Below are the code and all the weights of a small trained network. Each question names an input and a target symbol and asks about switching units off, where a switched-off unit gives its printed mean instead of its output.

import numpy as np


def w(rows, s, z=0):
    codes = np.array(rows[::2]) - 128.0
    scale = np.full(codes.shape[1], s)
    scale[-1] = z or s
    return codes * scale


def norm(h):
    return h / np.sqrt((h * h).mean(-1, keepdims=True) + 1e-5)


def f(y):
    return y / 2 * (1 + np.tanh(0.7978845608 * (y + 0.044715 * y**3)))


def softmax(a):
    e = np.exp(a - a.max(-1, keepdims=True))
    return e / e.sum(-1, keepdims=True)


def log_softmax(a):
    a = a - a.max(-1, keepdims=True)
    return a - np.log(np.exp(a).sum(-1, keepdims=True))


def net(x, mask):
    ids = ['ΓΔΨθσφ'.index(c) for c in x.split()]
    T = len(ids)
    res = E[ids] + P[:T]
    u = 0
    for l in range(2):
        r = norm(res)
        for j in range(2):
            rows = slice(3 * j, 3 * j + 3)
            q, k, v = (r @ M[l][rows].T for M in (Q, K, V))
            z = softmax(np.where(np.tri(T) > 0, q @ k.T / 3**0.5, -1e9)) @ v
            o = O[l][rows]
            res = res + np.where(mask[u + j], z, o[:, -1]) @ o[:, :-1]
        u += 2
        y = f(norm(res) @ A[l][:, :-1].T + A[l][:, -1])
        res = res + np.where(mask[u : u + 16], y, B[l][:, -1]) @ B[l][:, :-1]
        u += 16
    return log_softmax(norm(res)[-1] @ U[:, :-1].T + U[:, -1])


Q, K, V, O, A, B = {}, {}, {}, {}, {}, {}
E = w([
[14,162,148,90,104],'Γ',
[103,223,137,69,166],'Δ',
[130,2,112,123,123],'Ψ',
[112,60,106,109,157],'θ',
[70,116,159,177,45],'σ',
[128,135,88,107,186],'φ',
],0.0075)
P = w([
[75,201,253,213,210],'0',
[116,227,12,136,77],'1',
[70,136,166,182,193],'2',
[62,121,75,160,160],'3',
[153,162,19,67,49],'4',
[93,111,197,136,189],'5',
[80,89,98,121,160],'6',
[185,133,63,22,43],'7',
[127,81,221,94,171],'8',
[104,51,120,81,154],'9',
[187,93,108,6,55],'10',
[125,80,235,88,158],'11',
[59,67,116,96,147],'12',
],0.0058)
Q[0] = w([
[124,105,250,122,152],'0.h0',
[109,102,173,42,146],'0.h0',
[171,145,211,198,166],'0.h0',
[138,101,173,92,143],'0.h1',
[73,120,181,143,202],'0.h1',
[104,153,123,250,161],'0.h1',
],0.024)
K[0] = w([
[34,118,174,116,8],'0.h0',
[77,83,172,21,102],'0.h0',
[41,212,155,225,18],'0.h0',
[171,94,177,90,138],'0.h1',
[181,151,111,80,238],'0.h1',
[190,236,56,222,170],'0.h1',
],0.017)
V[0] = w([
[229,178,92,120,211],'0.h0',
[132,122,106,18,254],'0.h0',
[245,103,117,214,168],'0.h0',
[120,149,135,127,110],'0.h1',
[131,122,109,64,172],'0.h1',
[129,115,106,94,176],'0.h1',
],0.008)
O[0] = w([
[228,137,125,208,112,38],'0.h0',
[128,183,85,254,102,254],'0.h0',
[228,39,89,128,155,33],'0.h0',
[128,133,131,119,112,96],'0.h1',
[116,115,94,92,182,192],'0.h1',
[114,97,87,98,181,194],'0.h1',
],0.0076,0.0046)
A[0] = w([
[132,112,65,118,99,81],'0.n0',
[130,120,110,162,129,44],'0.n1',
[138,128,122,125,151,71],'0.n2',
[184,167,150,112,184,25],'0.n3',
[196,136,108,23,25,163],'0.n4',
[157,123,132,57,97,73],'0.n5',
[190,210,158,77,156,56],'0.n6',
[161,130,225,134,113,87],'0.n7',
[149,116,54,107,46,139],'0.n8',
[130,94,161,142,109,19],'0.n9',
[129,127,116,130,139,101],'0.n10',
[124,149,38,74,81,59],'0.n11',
[221,166,106,113,41,49],'0.n12',
[143,171,71,121,90,139],'0.n13',
[128,128,122,131,128,118],'0.n14',
[170,163,169,88,7,3],'0.n15',
],0.015,0.0029)
B[0] = w([
[105,156,132,144,103,212],'0.n0',
[108,109,139,83,148,155],'0.n1',
[121,137,120,122,141,114],'0.n2',
[189,160,109,113,118,112],'0.n3',
[153,8,213,83,128,190],'0.n4',
[174,118,105,80,170,145],'0.n5',
[104,124,173,162,32,132],'0.n6',
[153,113,179,142,169,119],'0.n7',
[74,172,98,144,111,252],'0.n8',
[123,96,135,133,115,107],'0.n9',
[122,141,125,125,125,135],'0.n10',
[91,115,101,196,91,245],'0.n11',
[168,204,64,93,164,187],'0.n12',
[89,118,127,118,75,233],'0.n13',
[128,131,129,124,123,131],'0.n14',
[117,127,195,4,117,140],'0.n15',
],0.028,0.004)
Q[1] = w([
[111,198,117,184,134],'1.h0',
[114,107,208,137,140],'1.h0',
[129,186,198,94,170],'1.h0',
[167,114,163,5,138],'1.h1',
[61,135,186,86,185],'1.h1',
[142,32,136,70,75],'1.h1',
],0.022)
K[1] = w([
[110,170,238,152,143],'1.h0',
[79,154,82,112,153],'1.h0',
[70,113,91,28,76],'1.h0',
[101,134,3,35,93],'1.h1',
[25,141,155,45,172],'1.h1',
[111,34,80,97,55],'1.h1',
],0.018)
V[1] = w([
[98,126,119,61,179],'1.h0',
[2,184,166,170,120],'1.h0',
[159,129,108,202,70],'1.h0',
[78,5,137,209,117],'1.h1',
[75,149,27,205,222],'1.h1',
[105,150,196,47,81],'1.h1',
],0.0089)
O[1] = w([
[57,111,125,121,175,123],'1.h0',
[157,164,254,119,169,255],'1.h0',
[190,152,124,145,67,120],'1.h0',
[181,41,148,181,119,183],'1.h1',
[100,172,129,212,163,136],'1.h1',
[98,126,161,67,155,157],'1.h1',
],0.0094,0.0087)
A[1] = w([
[121,164,136,119,101,126],'1.n0',
[180,165,88,131,160,107],'1.n1',
[163,112,117,192,184,79],'1.n2',
[130,138,129,150,134,104],'1.n3',
[161,125,101,163,100,134],'1.n4',
[168,7,102,159,129,77],'1.n5',
[148,178,83,116,130,106],'1.n6',
[92,115,118,124,112,138],'1.n7',
[145,86,104,4,138,76],'1.n8',
[135,85,106,159,170,112],'1.n9',
[200,231,7,120,149,90],'1.n10',
[174,96,144,57,145,95],'1.n11',
[165,167,105,100,143,134],'1.n12',
[182,154,172,132,76,8],'1.n13',
[181,164,175,136,72,2],'1.n14',
[123,139,164,116,128,112],'1.n15',
],0.02,0.0051)
B[1] = w([
[153,109,127,132,164,179],'1.n0',
[137,137,59,149,132,136],'1.n1',
[92,145,93,142,82,170],'1.n2',
[128,129,115,115,119,136],'1.n3',
[103,119,137,106,170,173],'1.n4',
[210,37,175,154,176,254],'1.n5',
[154,122,90,164,138,167],'1.n6',
[175,126,134,125,129,188],'1.n7',
[130,78,88,12,60,201],'1.n8',
[114,85,123,126,95,172],'1.n9',
[198,186,3,150,204,241],'1.n10',
[119,123,70,60,81,171],'1.n11',
[111,103,97,170,136,138],'1.n12',
[159,179,167,134,73,157],'1.n13',
[183,187,154,137,78,163],'1.n14',
[107,132,127,109,163,173],'1.n15',
],0.037,0.0069)
U = w([
[54,157,194,112,229,93],'Γ',
[187,206,196,141,59,187],'Δ',
[174,22,166,183,140,205],'Ψ',
[12,126,110,200,55,2],'θ',
[111,103,103,2,91,70],'σ',
[166,166,30,159,178,196],'φ',
],0.0086,0.00093)

Each question gives the input, a string of symbols that net reads in full, and the target symbol t.
The units are the heads (3 rows each of Q, K, V and O) and the neurons (one row each of A and B). Each row of codes is followed by its name. A weight is (code - 128) times the scale printed after its matrix; where a second scale follows, it is the last column's (O, A, B and U).
mask holds one flag per unit, layer by layer, with each layer's heads first. A switched-off unit (its flag False) gives its mean, the last column of its rows in O or B, instead of its output. The means were averaged over made-up inputs and are rounded, as every weight is.
A unit's drop is (log p(t) with every unit on - log p(t) with that unit switched off) / (log p(t) with every unit on - log p(t) with every unit switched off).
The circuit of an input: a set's keep is (log p(t) with only the set's units on - log p(t) with every unit switched off) / (log p(t) with every unit on - log p(t) with every unit switched off). Starting from the 12 units with the biggest drops (on a tie, the unit counted first), units are removed one at a time, each time the one whose removal leaves the highest keep (on an exact tie, the one counted first), for as long as the keep stays at least 0.8.
circuit, biggest first: the units of the circuit, biggest drop first
most important unit: the unit with the biggest drop
k most important neurons: the k neurons with the biggest drops, biggest first
top k neurons in layer l: the k neurons of layer l with the biggest drops, biggest first
which heads matter: for each layer, one digit per head in row order, 1 if its drop is at least 0.15 and else 0, layers parted by /
input φ φ θ φ Δ Δ, target Δ: top neuron in layer 0 : 0.n12
input Ψ σ σ φ φ Ψ Ψ σ Γ Γ σ θ, target σ: which heads matter : 11 / 10
input Δ Ψ σ σ θ, target σ: circuit, biggest first : 0.h1, 0.n15
input Γ Δ Ψ Γ Ψ, target Ψ: which heads matter : 10 / 00
input Γ Ψ Ψ Δ Ψ Ψ Ψ Γ, target Ψ: which heads matter : 00 / 00
input θ Ψ Ψ φ θ Γ Ψ φ Γ Ψ σ Δ, target σ: which heads matter : 10 / 00
input Δ σ φ, target σ: which heads matter : 10 / 00
input θ σ Ψ φ φ Ψ Ψ Ψ Γ φ Δ Γ σ, target θ: top 3 neurons in layer 0 : 0.n4, 0.n12, 0.n8
input σ σ Γ φ φ Ψ Δ Γ Ψ φ, target σ: which heads matter : 01 / 01
input Δ Ψ Ψ φ, target Δ: 2 most important neurons : 0.n12, 0.n6
input θ φ Δ Δ, target θ: which heads matter : 01 / 01
input Γ θ φ Ψ Δ Δ Γ σ, target σ: 2 most important neurons : 0.n15, 1.n8
input θ Γ Ψ Γ Γ, target Ψ: circuit, biggest first : 0.n4, 0.h0, 0.n11
input Δ Ψ Ψ Ψ φ Ψ Ψ, target Δ: most important unit : 0.n6
input Ψ φ Δ Γ Ψ σ Ψ Ψ Ψ φ Ψ φ θ, target Ψ: which heads matter : 01 / 01
input θ Ψ Ψ φ θ Ψ Γ Ψ φ Ψ, target θ: which heads matter : 00 / 01
input θ Ψ Ψ φ Ψ φ φ, target θ: top 2 neurons in layer 1 : 1.n10, 1.n5
input Ψ φ Ψ Ψ Ψ Ψ φ θ θ Ψ θ, target θ: which heads matter : 10 / 00
input Δ Ψ φ Ψ Γ Ψ Ψ Ψ Ψ σ, target Δ: 3 most important neurons : 0.n4, 0.n6, 0.n12
input Δ Ψ Δ Ψ Ψ Ψ φ Ψ Ψ σ, target Δ: most important unit : 1.h0
input Γ φ Ψ Ψ Γ Γ Δ, target Γ: which heads matter : 00 / 00
input Δ Ψ Δ θ, target Δ: which heads matter : 00 / 10
input Ψ Ψ θ θ, target Ψ: 2 most important neurons : 0.n8, 1.n5
input Γ Δ φ Ψ φ Ψ Γ φ Γ Ψ Ψ, target Ψ: which heads matter : 00 / 00
input Δ Ψ Δ Ψ Ψ Ψ θ, target Δ: 4 most important neurons : 0.n6, 0.n12, 0.n4, 0.n15
input θ Δ Γ φ Ψ Γ Ψ φ Δ Ψ Ψ θ Γ, target θ: which heads matter : 00 / 01
input Ψ Γ Ψ Ψ Ψ φ φ Γ Ψ φ σ φ φ, target Ψ: most important unit : 0.h1
